Below are the code and all the weights of a small trained network. Each question names an input and a class and asks about switching units off, where a switched-off unit gives its printed mean instead of its output.

import numpy as np


def w(rows, s, z=0):
    codes = np.array(rows[::2]) - 128.0
    scale = np.full(codes.shape[1], s)
    scale[-1] = z or s
    return codes * scale


def f(y):
    return np.maximum(y, 0)


def log_softmax(a):
    a = a - a.max(-1, keepdims=True)
    return a - np.log(np.exp(a).sum(-1, keepdims=True))


def net(x, mask):
    res = np.array(x, float).reshape(1, 5) / 4 @ E
    y = f(res @ A[0][:, :-1].T + A[0][:, -1])
    res = res + np.where(mask, y, B[0][:, -1]) @ B[0][:, :-1]
    return log_softmax(res[-1] @ U[:, :-1].T + U[:, -1])


A, B = {}, {}
E = w([
[168,233,117],'x0',
[132,128,128],'x1',
[225,84,27],'x2',
[255,103,195],'x3',
[128,128,127],'x4',
],0.008)
A[0] = w([
[168,139,220,115],'n1',
[121,158,166,98],'n2',
[80,149,10,100],'n3',
[63,140,98,60],'n4',
[73,156,72,105],'n5',
[84,175,205,70],'n6',
[128,97,39,114],'n7',
[65,166,101,101],'n8',
[38,145,100,211],'n9',
[196,111,22,51],'n10',
[57,134,111,92],'n11',
[111,123,230,71],'n12',
[146,188,122,207],'n13',
[95,83,119,44],'n14',
[165,133,188,77],'n15',
[122,92,204,115],'n16',
[182,90,45,100],'n17',
[84,163,174,179],'n18',
[160,210,102,57],'n19',
[61,109,149,99],'n20',
[133,180,112,64],'n21',
[112,136,110,83],'n22',
[159,168,113,13],'n23',
[147,76,51,92],'n24',
[159,119,157,65],'n25',
[102,152,187,51],'n26',
[171,214,101,95],'n27',
[164,146,118,131],'n28',
[105,106,93,2],'n29',
[106,139,103,64],'n30',
[122,86,118,226],'n31',
[103,141,100,54],'n32',
[123,98,139,203],'n33',
[100,129,66,83],'n34',
[99,163,195,71],'n35',
[94,69,174,96],'n36',
[132,52,130,74],'n37',
[174,115,121,85],'n38',
[164,225,155,79],'n39',
[120,242,126,99],'n40',
[165,125,64,66],'n41',
],0.013,0.01)
B[0] = w([
[156,139,169,176],'n1',
[116,154,113,146],'n2',
[158,132,162,188],'n3',
[130,122,170,157],'n4',
[144,132,162,175],'n5',
[103,206,104,175],'n6',
[94,137,113,171],'n7',
[143,150,163,177],'n8',
[178,115,128,244],'n9',
[68,206,145,176],'n10',
[147,121,156,171],'n11',
[78,152,120,165],'n12',
[153,91,89,201],'n13',
[86,92,174,135],'n14',
[180,148,188,150],'n15',
[114,103,108,167],'n16',
[84,170,157,182],'n17',
[138,132,85,209],'n18',
[75,20,158,149],'n19',
[105,117,119,169],'n20',
[40,70,211,137],'n21',
[145,149,179,131],'n22',
[61,110,171,130],'n23',
[82,156,147,168],'n24',
[172,156,203,136],'n25',
[52,201,126,147],'n26',
[133,73,147,165],'n27',
[125,122,114,152],'n28',
[12,159,203,129],'n29',
[158,137,175,132],'n30',
[181,77,117,209],'n31',
[162,131,172,132],'n32',
[159,56,98,191],'n33',
[149,125,171,149],'n34',
[85,197,129,161],'n35',
[55,128,148,161],'n36',
[65,110,166,149],'n37',
[109,128,139,146],'n38',
[89,45,114,165],'n39',
[89,46,142,181],'n40',
[48,190,130,150],'n41',
],0.012)
U = w([
[74,6,118,89],'0',
[79,155,95,86],'1',
[140,63,109,247],'2',
[188,101,209,83],'3',
[122,51,91,201],'4',
[190,110,4,99],'5',
[241,217,5,4],'6',
],0.014,0.013)

Each question gives the input, the list of numbers given to net, and the class t.
The units are the neurons (one row each of A and B). Each row of codes is followed by its name. A weight is (code - 128) times the scale printed after its matrix; where a second scale follows, it is the last column's (A, B and U).
mask holds one flag per neuron, in row order. A switched-off neuron (its flag False) gives its mean, the last column of its row in B, instead of its output. The means were averaged over made-up inputs and are rounded, as every weight is.
A unit's drop is (log p(t) with every unit on - log p(t) with that unit switched off) / (log p(t) with every unit on - log p(t) with every unit switched off).
The circuit of an input: a set's keep is (log p(t) with only the set's units on - log p(t) with every unit switched off) / (log p(t) with every unit on - log p(t) with every unit switched off). Starting from the 12 units with the biggest drops (on a tie, the unit counted first), units are removed one at a time, each time the one whose removal leaves the highest keep (on an exact tie, the one counted first), for as long as the keep stays at least 0.8.
circuit, biggest first: the units of the circuit, biggest drop first
k most important neurons: the k neurons with the biggest drops, biggest first
drop of u: that unit's drop, to one decimal
input [5,5,-5,-6,5], class 3: circuit, biggest first -> (n8 n9)
input [-6,-6,8,-5,-6], class 1: circuit, biggest first -> (n10 n17)
input [8,-8,-7,3,-7], class 0: circuit, biggest first -> (n39)
input [-6,-7,1,-6,-7], class 2: circuit, biggest first -> (n40 n9)
input [5,-1,6,-4,0], class 1: 3 most important neurons -> (n10 n41 n17)
input [2,1,4,-2,2], class 1: circuit, biggest first -> (n10 n40)
input [5,5,-2,-1,-4], class 0: 2 most important neurons -> (n40 n39)
input [8,-5,3,-7,3], class 0: 3 most important neurons -> (n40 n19 n21)
input [7,-1,6,-7,-5], class 0: 2 most important neurons -> (n19 n40)
input [7,-6,-6,5,3], class 0: 2 most important neurons -> (n39 n40)
input [6,3,-1,-4,-1], class 0: 2 most important neurons -> (n40 n19)
input [-6,7,7,-8,0], class 3: 2 most important neurons -> (n3 n34)
input [8,-2,-6,5,-7], class 0: 2 most important neurons -> (n39 n40)
input [8,5,-4,-7,0], class 0: circuit, biggest first -> (n40)
input [-4,5,6,-1,5], class 1: 2 most important neurons -> (n10 n17)
input [3,0,-1,-5,-4], class 3: drop of n33 -> 0.1
input [2,3,-1,-5,-2], class 3: drop of n8 -> 0.2
input [-3,-1,5,0,2], class 1: drop of n35 -> -0.1
